Here is a tiny trained network, its code and every weight. The questions are about switching its units off for an input and a class, where a switched-off unit gives its printed mean instead of its output.

import numpy as np


def w(rows, s, z=0):
    codes = np.array(rows[::2]) - 128.0
    scale = np.full(codes.shape[1], s)
    scale[-1] = z or s
    return codes * scale


def f(y):
    return y / 2 * (1 + np.tanh(0.7978845608 * (y + 0.044715 * y**3)))


def log_softmax(a):
    a = a - a.max(-1, keepdims=True)
    return a - np.log(np.exp(a).sum(-1, keepdims=True))


def net(x, mask):
    res = np.array(x, float).reshape(1, 4) / 4 @ E
    y = f(res @ A[0][:, :-1].T + A[0][:, -1])
    res = res + np.where(mask, y, B[0][:, -1]) @ B[0][:, :-1]
    return log_softmax(res[-1] @ U[:, :-1].T + U[:, -1])


A, B = {}, {}
E = w([
[100,152,121,137,175,221,2,125],'x0',
[124,244,125,173,63,184,163,139],'x1',
[158,24,109,229,110,175,144,124],'x2',
[135,129,95,119,124,136,127,127],'x3',
],0.016)
A[0] = w([
[84,190,126,84,80,140,154,134,177],'N1',
[152,50,126,124,130,131,135,104,144],'N2',
[111,84,129,122,202,174,107,129,143],'N3',
[122,129,123,237,53,217,180,161,2],'N4',
[108,56,97,105,105,136,99,177,116],'N5',
[139,55,117,129,126,67,173,127,225],'N6',
[113,160,107,200,129,173,125,125,84],'N7',
[116,228,133,62,84,124,116,151,140],'N8',
[95,117,119,78,191,95,114,159,155],'N9',
[77,177,129,138,188,228,2,122,152],'N10',
[160,37,132,142,153,145,123,96,108],'N11',
[177,71,110,93,90,86,220,103,215],'N12',
[101,159,145,125,126,156,65,122,145],'N13',
[106,133,118,2,203,43,100,106,248],'N14',
],0.013,0.0065)
B[0] = w([
[86,159,155,207,132,7,145,151,190],'N1',
[97,118,167,115,166,140,101,192,184],'N2',
[127,116,92,145,113,197,78,99,178],'N3',
[219,112,118,33,98,138,153,101,203],'N4',
[65,129,133,115,132,162,118,113,164],'N5',
[142,116,149,116,132,98,87,208,225],'N6',
[152,114,126,92,153,138,138,130,167],'N7',
[62,178,150,130,164,103,134,159,208],'N8',
[190,80,108,112,114,153,140,83,180],'N9',
[102,117,124,48,217,160,103,122,244],'N10',
[56,149,95,190,154,156,96,150,193],'N11',
[140,175,150,123,121,77,135,202,245],'N12',
[145,114,126,74,195,134,107,123,174],'N13',
[205,85,127,29,82,126,180,101,250],'N14',
],0.013,0.026)
U = w([
[202,95,156,80,6,106,194,137,252],'0',
[59,142,167,94,202,120,91,200,59],'1',
[186,111,124,56,156,175,141,25,168],'2',
[32,85,102,157,136,205,46,85,31],'3',
[65,196,167,164,102,60,201,121,125],'4',
],0.013,0.0027)

Each question gives the input, the list of numbers given to net, and the class t.
The units are the neurons (one row each of A and B). Each row of codes is followed by its name. A weight is (code - 128) times the scale printed after its matrix; where a second scale follows, it is the last column's (A, B and U).
mask holds one flag per neuron, in row order. A switched-off neuron (its flag False) gives its mean, the last column of its row in B, instead of its output. The means were averaged over made-up inputs and are rounded, as every weight is.
A unit's drop is (log p(t) with every unit on - log p(t) with that unit switched off) / (log p(t) with every unit on - log p(t) with every unit switched off).
The circuit of an input: a set's keep is (log p(t) with only the set's units on - log p(t) with every unit switched off) / (log p(t) with every unit on - log p(t) with every unit switched off). Starting from the 12 units with the biggest drops (on a tie, the unit counted first), units are removed one at a time, each time the one whose removal leaves the highest keep (on an exact tie, the one counted first), for as long as the keep stays at least 0.8.
circuit, biggest first: the units of the circuit, biggest drop first
k most important neurons: the k neurons with the biggest drops, biggest first
drop when u is switched off: that unit's drop, to one decimal
input [1,-7,0,0], class 2: circuit, biggest first : N14
input [-6,0,6,4], class 1: 4 most important neurons : N14, N2, N11, N6
input [-2,8,0,7], class 4: 3 most important neurons : N14, N1, N8
input [1,3,8,-1], class 2: 2 most important neurons : N4, N12
input [1,-6,6,3], class 3: 2 most important neurons : N3, N11
input [4,0,1,-3], class 3: 3 most important neurons : N14, N4, N12
input [-1,3,7,-6], class 0: 2 most important neurons : N4, N10
input [-7,0,4,1], class 1: 4 most important neurons : N14, N6, N2, N9
input [3,0,-7,-1], class 2: 2 most important neurons : N14, N12
input [1,-2,6,-8], class 3: drop when N12 is switched off : 0.2
input [0,6,-8,-6], class 4: drop when N1 is switched off : 0.6
input [4,3,6,1], class 2: drop when N4 is switched off : 0.1
input [3,8,2,-5], class 2: drop when N4 is switched off : 1.0
input [0,8,1,3], class 0: circuit, biggest first : N4
